Below is a small trained network, with its code and all its weights. Each question gives an input and a class and asks what happens when units are switched off, that is, made to give their printed mean instead of their output.

import numpy as np


def w(rows, s, z=0):
    codes = np.array(rows[::2]) - 128.0
    scale = np.full(codes.shape[1], s)
    scale[-1] = z or s
    return codes * scale


def f(y):
    return y / 2 * (1 + np.tanh(0.7978845608 * (y + 0.044715 * y**3)))


def log_softmax(a):
    a = a - a.max(-1, keepdims=True)
    return a - np.log(np.exp(a).sum(-1, keepdims=True))


def net(x, mask):
    res = np.array(x, float).reshape(1, 5) / 4 @ E
    y = f(res @ A[0][:, :-1].T + A[0][:, -1])
    res = res + np.where(mask, y, B[0][:, -1]) @ B[0][:, :-1]
    return log_softmax(res[-1] @ U[:, :-1].T + U[:, -1])


A, B = {}, {}
E = w([
[152,80,77,114,170,16],'x0',
[163,81,138,199,214,139],'x1',
[69,165,193,137,207,65],'x2',
[86,62,160,181,64,128],'x3',
[161,5,135,55,222,211],'x4',
],0.011)
A[0] = w([
[172,79,152,140,182,184,232],'N0',
[152,78,92,198,196,6,215],'N1',
[103,151,73,124,25,147,247],'N2',
[215,157,60,179,198,121,153],'N3',
[130,63,74,100,216,126,131],'N4',
[146,48,119,174,81,178,4],'N5',
[126,93,180,26,225,130,141],'N6',
[113,176,213,144,131,85,154],'N7',
[147,212,130,117,152,144,5],'N8',
[71,144,207,203,136,84,148],'N9',
],0.013,0.0022)
B[0] = w([
[104,84,80,141,94,161,232],'N0',
[174,105,48,179,48,34,238],'N1',
[143,86,160,145,195,2,235],'N2',
[199,69,129,149,171,163,194],'N3',
[110,73,144,114,151,109,237],'N4',
[126,124,218,153,91,177,208],'N5',
[74,85,77,59,188,121,249],'N6',
[79,144,84,187,129,150,201],'N7',
[174,236,141,148,112,91,165],'N8',
[40,121,145,105,93,184,223],'N9',
],0.014,0.015)
U = w([
[120,168,101,16,170,170,2],'0',
[234,123,245,175,137,123,166],'1',
[12,140,196,160,148,173,108],'2',
[114,122,122,211,58,196,136],'3',
[145,240,76,79,247,170,139],'4',
[132,227,117,207,152,169,73],'5',
[104,34,87,123,170,134,188],'6',
[137,179,102,163,100,10,132],'7',
],0.011,0.0068)

Each question gives the input, the list of numbers given to net, and the class t.
The units are the neurons (one row each of A and B). Each row of codes is followed by its name. A weight is (code - 128) times the scale printed after its matrix; where a second scale follows, it is the last column's (A, B and U).
mask holds one flag per neuron, in row order. A switched-off neuron (its flag False) gives its mean, the last column of its row in B, instead of its output. The means were averaged over made-up inputs and are rounded, as every weight is.
A unit's drop is (log p(t) with every unit on - log p(t) with that unit switched off) / (log p(t) with every unit on - log p(t) with every unit switched off).
The circuit of an input: a set's keep is (log p(t) with only the set's units on - log p(t) with every unit switched off) / (log p(t) with every unit on - log p(t) with every unit switched off). Starting from all 10 units, units are removed one at a time, each time the one whose removal leaves the highest keep (on an exact tie, the one counted first), for as long as the keep stays at least 0.8.
units of the circuit, in order: the units of the circuit, biggest drop first
most important unit: the unit with the biggest drop
top k neurons: the k neurons with the biggest drops, biggest first
drop when u is switched off: that unit's drop, to one decimal
input [-2,-7,5,-3,0], class 4: units of the circuit, in order -> N1; N5; N8
input [-4,-4,5,-8,-5], class 5: units of the circuit, in order -> N1; N7; N8
input [7,7,-2,8,-5], class 7: units of the circuit, in order -> N1
input [1,3,5,3,-7], class 3: top 2 neurons -> N9; N1
input [-4,-1,-5,1,2], class 1: top 2 neurons -> N6; N9
input [1,-6,5,-7,-3], class 4: units of the circuit, in order -> N1; N4
input [-2,6,-7,7,7], class 3: top 3 neurons -> N5; N0; N2
input [1,8,5,8,-5], class 3: top 2 neurons -> N9; N1
input [7,2,-6,4,1], class 1: units of the circuit, in order -> N6; N5
input [-1,8,8,4,-6], class 3: units of the circuit, in order -> N9; N1
input [-3,-2,-4,-3,-2], class 7: top 2 neurons -> N5; N3
input [-2,1,-2,-7,-3], class 1: units of the circuit, in order -> N6; N3
input [2,-2,-2,8,-2], class 1: top 2 neurons -> N6; N1
input [-3,-5,8,-3,-8], class 2: most important unit -> N9
input [1,4,0,1,-2], class 3: top 2 neurons -> N2; N6
input [5,6,-2,6,-3], class 7: top 2 neurons -> N1; N0
input [-6,4,-3,7,-1], class 2: top 2 neurons -> N1; N3
input [-2,4,-2,6,-5], class 2: top 2 neurons -> N1; N9
input [-6,0,5,-1,-2], class 2: top 2 neurons -> N9; N1
input [-7,6,5,-8,-6], class 5: most important unit -> N8
input [-3,2,0,-2,0], class 5: drop when N9 is switched off -> 0.1
input [6,1,-1,8,3], class 7: drop when N2 is switched off -> -0.2
input [0,-4,-3,-6,0], class 7: drop when N5 is switched off -> 0.4
